Below is a small trained network, with its code and all its weights. Each question gives an input and a class and asks what happens when units are switched off, that is, made to give their printed mean instead of their output.

import numpy as np


def w(rows, s, z=0):
    codes = np.array(rows[::2]) - 128.0
    scale = np.full(codes.shape[1], s)
    scale[-1] = z or s
    return codes * scale


def f(y):
    return np.maximum(y, 0)


def log_softmax(a):
    a = a - a.max(-1, keepdims=True)
    return a - np.log(np.exp(a).sum(-1, keepdims=True))


def net(x, mask):
    res = np.array(x, float).reshape(1, 5) / 4 @ E
    y = f(res @ A[0][:, :-1].T + A[0][:, -1])
    res = res + np.where(mask, y, B[0][:, -1]) @ B[0][:, :-1]
    return log_softmax(res[-1] @ U[:, :-1].T + U[:, -1])


A, B = {}, {}
E = w([
[27,92,157],'x0',
[206,26,63],'x1',
[113,154,82],'x2',
[107,48,212],'x3',
[209,172,255],'x4',
],0.0096)
A[0] = w([
[38,45,130,254],'n1',
[170,148,43,93],'n2',
[73,129,150,95],'n3',
[185,218,176,170],'n4',
[37,199,115,132],'n5',
[109,99,181,119],'n6',
[144,5,110,99],'n7',
[30,164,137,70],'n8',
[128,140,204,138],'n9',
[240,146,84,138],'n10',
],0.014,0.0075)
B[0] = w([
[189,135,75,252],'n1',
[154,86,229,210],'n2',
[122,85,169,160],'n3',
[69,233,141,241],'n4',
[55,71,10,216],'n5',
[166,129,156,178],'n6',
[153,196,65,217],'n7',
[110,32,72,187],'n8',
[228,182,151,201],'n9',
[46,44,184,231],'n10',
],0.011,0.013)
U = w([
[227,163,193,141],'0',
[78,254,134,102],'1',
[50,103,69,106],'2',
[153,159,71,134],'3',
[68,57,187,242],'4',
[109,151,157,1],'5',
],0.013,0.0069)

Each question gives the input, the list of numbers given to net, and the class t.
The units are the neurons (one row each of A and B). Each row of codes is followed by its name. A weight is (code - 128) times the scale printed after its matrix; where a second scale follows, it is the last column's (A, B and U).
mask holds one flag per neuron, in row order. A switched-off neuron (its flag False) gives its mean, the last column of its row in B, instead of its output. The means were averaged over made-up inputs and are rounded, as every weight is.
A unit's drop is (log p(t) with every unit on - log p(t) with that unit switched off) / (log p(t) with every unit on - log p(t) with every unit switched off).
The circuit of an input: a set's keep is (log p(t) with only the set's units on - log p(t) with every unit switched off) / (log p(t) with every unit on - log p(t) with every unit switched off). Starting from all 10 units, units are removed one at a time, each time the one whose removal leaves the highest keep (on an exact tie, the one counted first), for as long as the keep stays at least 0.8.
units of the circuit, in order: the units of the circuit, biggest drop first
most important unit: the unit with the biggest drop
top k neurons: the k neurons with the biggest drops, biggest first
drop of u: that unit's drop, to one decimal
input [2,-5,4,-6,2], class 2: units of the circuit, in order -> n5
input [3,5,-6,-8,6], class 4: top 2 neurons -> n10; n7
input [-5,3,3,3,-5], class 4: top 2 neurons -> n2; n9
input [6,-5,1,-1,3], class 2: top 2 neurons -> n5; n8
input [-1,1,-4,-4,1], class 4: units of the circuit, in order -> n7; n1
input [-6,-6,-7,8,-7], class 3: units of the circuit, in order -> n10; n1
input [5,2,0,0,-1], class 3: top 3 neurons -> n10; n1; n5
input [7,3,-2,1,-6], class 3: top 3 neurons -> n1; n10; n7
input [5,4,-1,-2,-7], class 3: units of the circuit, in order -> n1; n10
input [-7,0,3,4,8], class 1: top 2 neurons -> n4; n2
input [-4,1,-4,-6,4], class 1: top 3 neurons -> n4; n8; n5
input [0,-3,-4,-7,-1], class 2: top 3 neurons -> n5; n9; n7
input [-3,5,-8,2,-5], class 3: top 2 neurons -> n7; n5
input [-4,3,3,4,1], class 4: most important unit -> n9
input [3,-3,6,4,4], class 0: top 2 neurons -> n9; n10
input [-4,6,-5,-4,-3], class 4: drop of n10 -> 0.4
input [-2,-1,0,7,-2], class 0: drop of n5 -> 0.5
input [4,6,2,6,2], class 0: drop of n4 -> 0.1
input [-6,-3,8,-3,1], class 4: top 3 neurons -> n10; n7; n2
input [3,-2,8,6,6], class 0: units of the circuit, in order -> n9
